Below are the code and all the weights of a small trained network. Each question names an input and a target symbol and asks about switching units off, where a switched-off unit gives its printed mean instead of its output.

import numpy as np


def w(rows, s, z=0):
    codes = np.array(rows[::2]) - 128.0
    scale = np.full(codes.shape[1], s)
    scale[-1] = z or s
    return codes * scale


def norm(h):
    return h / np.sqrt((h * h).mean(-1, keepdims=True) + 1e-5)


def f(y):
    return y / 2 * (1 + np.tanh(0.7978845608 * (y + 0.044715 * y**3)))


def softmax(a):
    e = np.exp(a - a.max(-1, keepdims=True))
    return e / e.sum(-1, keepdims=True)


def log_softmax(a):
    a = a - a.max(-1, keepdims=True)
    return a - np.log(np.exp(a).sum(-1, keepdims=True))


def net(x, mask):
    ids = ['ΘΣαβγζτ'.index(c) for c in x.split()]
    T = len(ids)
    res = E[ids] + P[:T]
    r = norm(res)
    for j in range(2):
        rows = slice(3 * j, 3 * j + 3)
        q, k, v = (r @ M[0][rows].T for M in (Q, K, V))
        z = softmax(np.where(np.tri(T) > 0, q @ k.T / 3**0.5, -1e9)) @ v
        o = O[0][rows]
        res = res + np.where(mask[j], z, o[:, -1]) @ o[:, :-1]
    y = f(norm(res) @ A[0][:, :-1].T + A[0][:, -1])
    res = res + np.where(mask[2:6], y, B[0][:, -1]) @ B[0][:, :-1]
    return log_softmax(norm(res)[-1] @ U[:, :-1].T + U[:, -1])


Q, K, V, O, A, B = {}, {}, {}, {}, {}, {}
E = w([
[130,156,132,117,161,111],'Θ',
[174,29,35,78,111,102],'Σ',
[110,139,141,77,160,168],'α',
[132,163,112,140,160,70],'β',
[225,151,207,177,177,166],'γ',
[115,2,139,182,103,159],'ζ',
[68,179,134,97,99,71],'τ',
],0.0071)
P = w([
[107,154,46,155,214,144],'0',
[175,82,162,33,226,49],'1',
[124,102,112,90,252,97],'2',
[97,179,44,171,119,192],'3',
[220,127,171,73,58,111],'4',
[154,193,118,131,48,160],'5',
[56,100,109,131,123,136],'6',
[173,106,209,57,104,39],'7',
[107,83,202,79,147,22],'8',
],0.0049)
Q[0] = w([
[171,176,120,157,51,172],'H0',
[154,6,122,112,76,97],'H0',
[58,91,94,154,151,138],'H0',
[88,177,137,66,163,105],'H1',
[69,174,104,134,138,144],'H1',
[153,73,105,136,167,142],'H1',
],0.023)
K[0] = w([
[73,87,172,95,235,78],'H0',
[64,168,233,81,2,72],'H0',
[53,199,81,178,91,167],'H0',
[115,234,138,69,124,136],'H1',
[128,170,53,111,162,108],'H1',
[104,82,111,185,97,193],'H1',
],0.017)
V[0] = w([
[252,120,80,148,192,192],'H0',
[148,158,122,227,122,24],'H0',
[160,221,133,56,179,172],'H0',
[163,84,95,136,134,96],'H1',
[150,67,194,231,110,168],'H1',
[64,140,192,173,135,114],'H1',
],0.013)
O[0] = w([
[117,97,238,108,109,31,241],'H0',
[64,162,142,183,32,229,46],'H0',
[202,2,130,138,109,92,19],'H0',
[82,135,120,108,108,205,217],'H1',
[17,57,157,105,75,106,253],'H1',
[151,70,139,134,100,67,96],'H1',
],0.0084,0.0051)
A[0] = w([
[14,46,245,89,1,8,106],'N0',
[177,138,207,162,98,111,254],'N1',
[164,32,169,168,117,106,165],'N2',
[169,148,153,128,134,61,117],'N3',
],0.015,0.00078)
B[0] = w([
[203,139,153,49,6,59,251],'N0',
[136,83,170,144,142,156,144],'N1',
[81,194,76,86,107,166,156],'N2',
[57,101,100,150,99,132,151],'N3',
],0.016,0.025)
U = w([
[30,85,222,154,186,66,67],'Θ',
[66,254,135,102,194,116,201],'Σ',
[140,81,47,92,211,53,24],'α',
[242,168,79,162,151,142,7],'β',
[194,112,206,179,149,182,158],'γ',
[150,145,179,69,59,83,210],'ζ',
[36,119,68,123,106,201,68],'τ',
],0.0063,0.0012)

Each question gives the input, a string of symbols that net reads in full, and the target symbol t.
The units are the heads (3 rows each of Q, K, V and O) and the neurons (one row each of A and B). Each row of codes is followed by its name. A weight is (code - 128) times the scale printed after its matrix; where a second scale follows, it is the last column's (O, A, B and U).
mask holds one flag per unit, heads first, then neurons. A switched-off unit (its flag False) gives its mean, the last column of its rows in O or B, instead of its output. The means were averaged over made-up inputs and are rounded, as every weight is.
A unit's drop is (log p(t) with every unit on - log p(t) with that unit switched off) / (log p(t) with every unit on - log p(t) with every unit switched off).
The circuit of an input: a set's keep is (log p(t) with only the set's units on - log p(t) with every unit switched off) / (log p(t) with every unit on - log p(t) with every unit switched off). Starting from all 6 units, units are removed one at a time, each time the one whose removal leaves the highest keep (on an exact tie, the one counted first), for as long as the keep stays at least 0.8.
circuit, biggest first: the units of the circuit, biggest drop first
unit that matters most: the unit with the biggest drop
top k neurons: the k neurons with the biggest drops, biggest first
which heads matter: for each layer, one digit per head in row order, 1 if its drop is at least 0.15 and else 0, layers parted by /
drop when u is switched off: that unit's drop, to one decimal
input Σ Σ Σ, target Σ: top 2 neurons => N0, N1
input τ ζ τ, target β: unit that matters most => H1
input α ζ α τ ζ τ α, target β: circuit, biggest first => H1, H0, N0
input τ Σ ζ ζ α Θ, target Σ: which heads matter => 11
input τ Σ β τ τ β, target γ: circuit, biggest first => H1, N0, H0, N1
input Θ β Σ α Θ, target γ: circuit, biggest first => H1, H0, N0, N1
input ζ α ζ ζ ζ Σ ζ τ, target Σ: which heads matter => 11
input Σ Σ β ζ ζ α, target γ: which heads matter => 11
input ζ γ ζ ζ τ Σ Σ ζ α, target Θ: which heads matter => 01
input ζ α ζ α ζ ζ τ, target α: circuit, biggest first => H0, H1, N0
input ζ β ζ ζ ζ τ, target Σ: circuit, biggest first => H1, N0
input τ α Θ ζ β ζ τ β α, target Σ: circuit, biggest first => H0, N0
input Σ Σ ζ Σ Σ ζ τ, target Θ: circuit, biggest first => H1, N0, N3, N2
input ζ ζ ζ γ τ ζ α τ, target β: top 3 neurons => N0, N2, N3
input β Θ Σ β Θ ζ Θ ζ Θ, target Σ: which heads matter => 10
input β ζ Σ ζ Θ ζ α Θ, target τ: top 3 neurons => N0, N2, N3
input α β β, target α: which heads matter => 11
input α τ ζ ζ β, target β: circuit, biggest first => H1, N0, H0
input α ζ α ζ ζ Σ ζ ζ β, target Θ: which heads matter => 01
input Θ Θ ζ ζ α τ β Θ α, target β: circuit, biggest first => H0, H1, N0
input Σ α β α τ ζ β β, target β: unit that matters most => H0
input Σ ζ β, target Θ: top 3 neurons => N0, N3, N2
input α ζ ζ β, target α: top 2 neurons => N0, N2
input ζ ζ τ ζ τ Θ γ ζ α, target τ: top 3 neurons => N0, N2, N3
input ζ τ ζ, target τ: top neuron => N0
input Σ Σ Θ, target Θ: top 3 neurons => N0, N3, N2
input α ζ τ Σ β ζ γ τ, target γ: top 3 neurons => N0, N1, N2
input α Σ ζ α ζ α Θ, target α: drop when N0 is switched off => 0.5
input ζ ζ ζ γ ζ α τ β τ, target α: drop when N2 is switched off => 0.1
